Here is a tiny trained network, its code and every weight. The questions are about switching its units off for an input and a target symbol, where a switched-off unit gives its printed mean instead of its output.

import numpy as np


def w(rows, s, z=0):
    codes = np.array(rows[::2]) - 128.0
    scale = np.full(codes.shape[1], s)
    scale[-1] = z or s
    return codes * scale


def f(y):
    return np.maximum(y, 0)


def softmax(a):
    e = np.exp(a - a.max(-1, keepdims=True))
    return e / e.sum(-1, keepdims=True)


def log_softmax(a):
    a = a - a.max(-1, keepdims=True)
    return a - np.log(np.exp(a).sum(-1, keepdims=True))


def net(x, mask):
    ids = ['ΓΘΛΞΠΣΦΨαδεζημω'.index(c) for c in x.split()]
    T = len(ids)
    res = E[ids] + P[:T]
    q, k, v = (res @ M[0].T for M in (Q, K, V))
    z = softmax(np.where(np.tri(T) > 0, q @ k.T / 2**0.5, -1e9)) @ v
    res = res + np.where(mask[0], z, O[0][:, -1]) @ O[0][:, :-1]
    y = f(res @ A[0][:, :-1].T + A[0][:, -1])
    res = res + np.where(mask[1:17], y, B[0][:, -1]) @ B[0][:, :-1]
    return log_softmax(res[-1] @ U[:, :-1].T + U[:, -1])


Q, K, V, O, A, B = {}, {}, {}, {}, {}, {}
E = w([
[213,193,192,162,61],'Γ',
[137,115,125,116,179],'Θ',
[167,254,119,122,127],'Λ',
[113,138,98,112,169],'Ξ',
[164,127,134,110,144],'Π',
[140,128,96,105,173],'Σ',
[110,178,133,138,143],'Φ',
[189,130,89,89,193],'Ψ',
[16,71,132,143,242],'α',
[134,204,148,140,118],'δ',
[177,26,178,167,90],'ε',
[46,76,121,219,82],'ζ',
[140,66,124,141,54],'η',
[103,155,5,131,111],'μ',
[195,103,213,115,235],'ω',
],0.013)
P = w([
[111,157,138,162,173],'0',
[114,35,132,86,135],'1',
[149,155,113,197,184],'2',
[72,25,166,77,103],'3',
[152,147,111,217,159],'4',
[81,49,188,32,136],'5',
[157,130,101,228,105],'6',
[63,48,245,88,63],'7',
],0.011)
Q[0] = w([
[132,111,144,232,206],'H1',
[225,196,2,204,236],'H1',
],0.0083)
K[0] = w([
[178,90,107,190,8],'H1',
[154,101,92,241,127],'H1',
],0.011)
V[0] = w([
[60,43,189,156,153],'H1',
[79,107,6,115,167],'H1',
],0.012)
O[0] = w([
[164,1,59,242,153,254],'H1',
[85,97,253,233,106,117],'H1',
],0.0098,0.0069)
A[0] = w([
[183,255,41,131,106,87],'N1',
[138,74,221,113,63,178],'N2',
[247,140,129,142,48,148],'N3',
[116,157,91,96,199,203],'N4',
[125,148,101,188,145,166],'N5',
[184,93,95,75,49,254],'N6',
[67,194,95,178,105,121],'N7',
[143,106,195,71,179,144],'N8',
[225,202,146,190,159,199],'N9',
[18,65,110,131,92,125],'N10',
[141,99,252,117,130,169],'N11',
[110,112,145,98,219,140],'N12',
[101,141,133,181,112,123],'N13',
[68,172,178,165,155,89],'N14',
[38,224,102,197,67,128],'N15',
[75,182,153,171,171,129],'N16',
],0.0086,0.0056)
B[0] = w([
[153,134,65,224,192,189],'N1',
[238,207,146,139,136,196],'N2',
[74,142,79,142,123,170],'N3',
[126,131,52,125,54,203],'N4',
[104,88,157,194,94,219],'N5',
[1,126,120,152,131,203],'N6',
[187,78,153,120,222,151],'N7',
[138,152,190,101,82,168],'N8',
[173,60,120,32,43,205],'N9',
[167,186,111,70,91,254],'N10',
[119,238,190,154,137,194],'N11',
[126,193,118,120,64,214],'N12',
[160,143,168,148,101,180],'N13',
[97,239,124,135,222,160],'N14',
[207,112,168,103,216,160],'N15',
[51,196,135,138,143,171],'N16',
],0.0084)
U = w([
[169,172,31,146,90,121],'Γ',
[78,132,170,107,94,234],'Θ',
[211,215,128,130,155,2],'Λ',
[123,176,178,136,139,94],'Ξ',
[71,133,108,44,52,251],'Π',
[121,182,205,109,97,130],'Σ',
[132,158,143,117,161,138],'Φ',
[69,210,188,9,57,124],'Ψ',
[31,187,132,209,158,91],'α',
[167,160,108,121,167,98],'δ',
[90,22,46,117,168,127],'ε',
[204,60,171,194,158,118],'ζ',
[122,134,105,161,87,157],'η',
[162,205,192,145,166,73],'μ',
[201,103,136,1,25,120],'ω',
],0.008,0.0048)

Each question gives the input, a string of symbols that net reads in full, and the target symbol t.
The units are the heads (2 rows each of Q, K, V and O) and the neurons (one row each of A and B). Each row of codes is followed by its name. A weight is (code - 128) times the scale printed after its matrix; where a second scale follows, it is the last column's (O, A, B and U).
mask holds one flag per unit, heads first, then neurons. A switched-off unit (its flag False) gives its mean, the last column of its rows in O or B, instead of its output. The means were averaged over made-up inputs and are rounded, as every weight is.
A unit's drop is (log p(t) with every unit on - log p(t) with that unit switched off) / (log p(t) with every unit on - log p(t) with every unit switched off).
The circuit of an input: a set's keep is (log p(t) with only the set's units on - log p(t) with every unit switched off) / (log p(t) with every unit on - log p(t) with every unit switched off). Starting from the 12 units with the biggest drops (on a tie, the unit counted first), units are removed one at a time, each time the one whose removal leaves the highest keep (on an exact tie, the one counted first), for as long as the keep stays at least 0.8.
units of the circuit, in order: the units of the circuit, biggest drop first
k most important neurons: the k neurons with the biggest drops, biggest first
drop when u is switched off: that unit's drop, to one decimal
input α ω δ Φ, target ε: units of the circuit, in order -> (H1; N11)
input Ψ ζ ω Λ ω α Ψ, target ζ: units of the circuit, in order -> (H1; N10)
input Ψ Γ Γ, target Γ: units of the circuit, in order -> (N1; H1; N4)
input Γ α ε Ψ α, target ε: units of the circuit, in order -> (H1; N11)
input ω Γ Θ Λ α, target Γ: units of the circuit, in order -> (H1; N4)
input α α Ψ, target Ψ: units of the circuit, in order -> (H1; N9)
input α Γ ω, target Γ: units of the circuit, in order -> (H1; N4)
input Γ μ ε Φ Ξ, target ε: 3 most important neurons -> (N10; N2; N11)
input α α α α Π Φ ω, target ω: units of the circuit, in order -> (N9; H1)
input α ω Λ Ξ μ ζ μ, target μ: units of the circuit, in order -> (H1; N15)
input ω δ Γ Ψ Φ, target Γ: units of the circuit, in order -> (H1; N1; N4)
input ω α ω η ω Λ Θ ω, target Ψ: units of the circuit, in order -> (H1; N8; N11)
input δ η ζ ζ α δ α, target ζ: units of the circuit, in order -> (H1; N6)
input ε α ω Γ α, target Γ: 3 most important neurons -> (N4; N12; N6)
input α Γ α α, target Π: most important neuron -> (N10)
input α μ Π ω α, target μ: 2 most important neurons -> (N15; N6)
input μ α ω, target μ: 2 most important neurons -> (N14; N2)
input α μ ω, target μ: drop when N2 is switched off -> 0.2
input ω ζ Λ α α Φ Ξ, target ζ: drop when H1 is switched off -> 0.5
input ζ Π ω, target ζ: drop when N16 is switched off -> 0.0
input α α Λ ζ α ω δ, target ζ: drop when N10 is switched off -> 0.2
